Below are the code and all the weights of a small trained network. Each question names an input and a class and asks about switching units off, where a switched-off unit gives its printed mean instead of its output.

import numpy as np


def w(rows, s, z=0):
    codes = np.array(rows[::2]) - 128.0
    scale = np.full(codes.shape[1], s)
    scale[-1] = z or s
    return codes * scale


def f(y):
    return y / 2 * (1 + np.tanh(0.7978845608 * (y + 0.044715 * y**3)))


def log_softmax(a):
    a = a - a.max(-1, keepdims=True)
    return a - np.log(np.exp(a).sum(-1, keepdims=True))


def net(x, mask):
    res = np.array(x, float).reshape(1, 6) / 4 @ E
    y = f(res @ A[0][:, :-1].T + A[0][:, -1])
    res = res + np.where(mask, y, B[0][:, -1]) @ B[0][:, :-1]
    return log_softmax(res[-1] @ U[:, :-1].T + U[:, -1])


A, B = {}, {}
E = w([
[132,31,40,98,52,187,211,189,236,38,134],'x0',
[17,144,153,104,52,21,158,186,221,254,171],'x1',
[151,111,129,79,120,121,121,163,80,146,156],'x2',
[159,125,207,139,52,156,80,212,135,130,5],'x3',
[155,104,139,83,117,109,130,145,89,139,149],'x4',
[128,104,123,93,144,107,138,130,113,140,111],'x5',
],0.0078)
A[0] = w([
[158,99,134,166,169,111,122,133,105,82,141,171],'n1',
[147,126,202,137,73,133,100,196,134,115,38,11],'n2',
[162,138,124,134,145,155,139,110,113,99,112,112],'n3',
[128,143,136,135,143,93,106,107,101,144,109,99],'n4',
[207,140,100,127,172,162,146,113,99,95,102,138],'n5',
[134,138,171,127,88,144,111,158,129,126,69,63],'n6',
[107,115,62,159,164,110,164,99,99,134,201,1],'n7',
[126,141,156,138,132,95,63,75,94,151,123,98],'n8',
[170,94,141,152,143,127,92,113,91,58,75,141],'n9',
[177,96,78,114,88,146,169,151,199,105,141,91],'n10',
[115,76,67,120,87,131,161,172,138,70,87,120],'n11',
[119,149,54,130,159,100,151,66,121,114,245,12],'n12',
[146,108,156,163,90,133,96,174,112,136,58,33],'n13',
[174,130,115,112,167,185,121,103,102,84,107,135],'n14',
[90,121,125,146,105,103,165,152,131,185,142,128],'n15',
[115,140,114,130,120,152,117,121,151,119,130,187],'n16',
[130,165,135,144,159,117,105,131,102,166,101,104],'n17',
[135,170,176,144,177,86,87,128,106,146,105,101],'n18',
[169,96,86,128,128,158,79,105,108,127,132,190],'n19',
[71,181,157,106,63,44,139,155,171,146,151,151],'n20',
[131,69,80,117,101,173,152,146,176,111,129,101],'n21',
[89,117,152,121,109,75,140,162,185,189,127,150],'n22',
[135,154,196,158,185,103,98,113,115,153,134,138],'n23',
],0.011,0.0029)
B[0] = w([
[85,142,168,95,112,138,110,175,192,116,117,169],'n1',
[99,25,151,189,231,69,210,114,55,97,60,215],'n2',
[80,172,130,53,123,145,78,169,125,64,151,168],'n3',
[179,150,91,153,79,133,124,71,113,169,157,161],'n4',
[70,182,196,108,81,151,69,177,193,53,151,206],'n5',
[87,40,185,174,187,68,204,134,75,117,30,178],'n6',
[102,45,162,179,205,82,203,159,51,109,32,182],'n7',
[215,212,64,183,45,130,146,53,122,173,139,188],'n8',
[52,175,167,55,137,130,80,221,199,66,142,206],'n9',
[188,191,39,163,75,138,163,43,69,226,166,219],'n10',
[227,195,60,136,68,127,172,73,88,231,164,219],'n11',
[86,30,155,222,235,7,214,156,80,69,6,210],'n12',
[130,1,144,200,209,63,169,148,92,116,80,184],'n13',
[91,158,198,86,124,182,49,196,227,109,153,206],'n14',
[118,169,158,98,76,191,114,209,208,40,138,192],'n15',
[132,140,147,124,115,125,120,129,122,165,82,145],'n16',
[141,138,106,129,88,115,104,92,73,199,146,172],'n17',
[190,164,54,153,24,157,190,89,66,212,170,196],'n18',
[82,153,127,88,110,103,103,203,125,120,176,173],'n19',
[83,146,173,64,114,140,42,234,217,65,167,246],'n20',
[203,161,73,155,26,131,159,75,52,177,137,213],'n21',
[61,155,198,45,112,188,43,167,197,77,153,231],'n22',
[172,145,80,113,117,145,109,48,67,224,146,198],'n23',
],0.0067,0.013)
U = w([
[62,169,148,64,131,184,81,179,212,81,174,196],'0',
[202,182,65,128,87,162,154,69,97,175,170,2],'1',
[88,5,132,156,236,103,181,138,101,98,72,213],'2',
],0.012,0.00095)

Each question gives the input, the list of numbers given to net, and the class t.
The units are the neurons (one row each of A and B). Each row of codes is followed by its name. A weight is (code - 128) times the scale printed after its matrix; where a second scale follows, it is the last column's (A, B and U).
mask holds one flag per neuron, in row order. A switched-off neuron (its flag False) gives its mean, the last column of its row in B, instead of its output. The means were averaged over made-up inputs and are rounded, as every weight is.
A unit's drop is (log p(t) with every unit on - log p(t) with that unit switched off) / (log p(t) with every unit on - log p(t) with every unit switched off).
The circuit of an input: a set's keep is (log p(t) with only the set's units on - log p(t) with every unit switched off) / (log p(t) with every unit on - log p(t) with every unit switched off). Starting from the 12 units with the biggest drops (on a tie, the unit counted first), units are removed one at a time, each time the one whose removal leaves the highest keep (on an exact tie, the one counted first), for as long as the keep stays at least 0.8.
units of the circuit, in order: the units of the circuit, biggest drop first
top k neurons: the k neurons with the biggest drops, biggest first
drop of u: that unit's drop, to one decimal
input [-2,-5,2,-7,-7,3], class 2: units of the circuit, in order -> [n12]
input [4,-2,8,-5,3,7], class 2: top 2 neurons -> [n12; n7]
input [-8,6,-5,-7,-3,-6], class 1: top 2 neurons -> [n8; n18]
input [-7,0,-3,8,-2,4], class 2: top 3 neurons -> [n2; n13; n6]
input [8,-7,8,-3,-8,-5], class 1: top 2 neurons -> [n10; n11]
input [-3,2,-2,1,-8,-7], class 1: top 3 neurons -> [n9; n14; n5]
input [-7,6,-5,-4,-6,-3], class 1: top 2 neurons -> [n18; n23]
input [-8,7,-4,3,4,-3], class 1: top 3 neurons -> [n18; n8; n23]
input [-4,-4,2,-4,-3,-2], class 0: top 2 neurons -> [n10; n11]
input [-4,-6,6,8,-1,-5], class 2: top 2 neurons -> [n2; n13]
input [-6,-2,1,8,6,7], class 2: top 2 neurons -> [n2; n13]
input [-6,-8,1,6,2,3], class 0: drop of n9 -> 0.7
input [2,1,7,-4,-7,-2], class 2: drop of n18 -> 0.0
input [-1,5,-5,7,1,2], class 2: units of the circuit, in order -> [n2]
input [4,-5,6,-8,-2,-1], class 2: drop of n12 -> 1.6
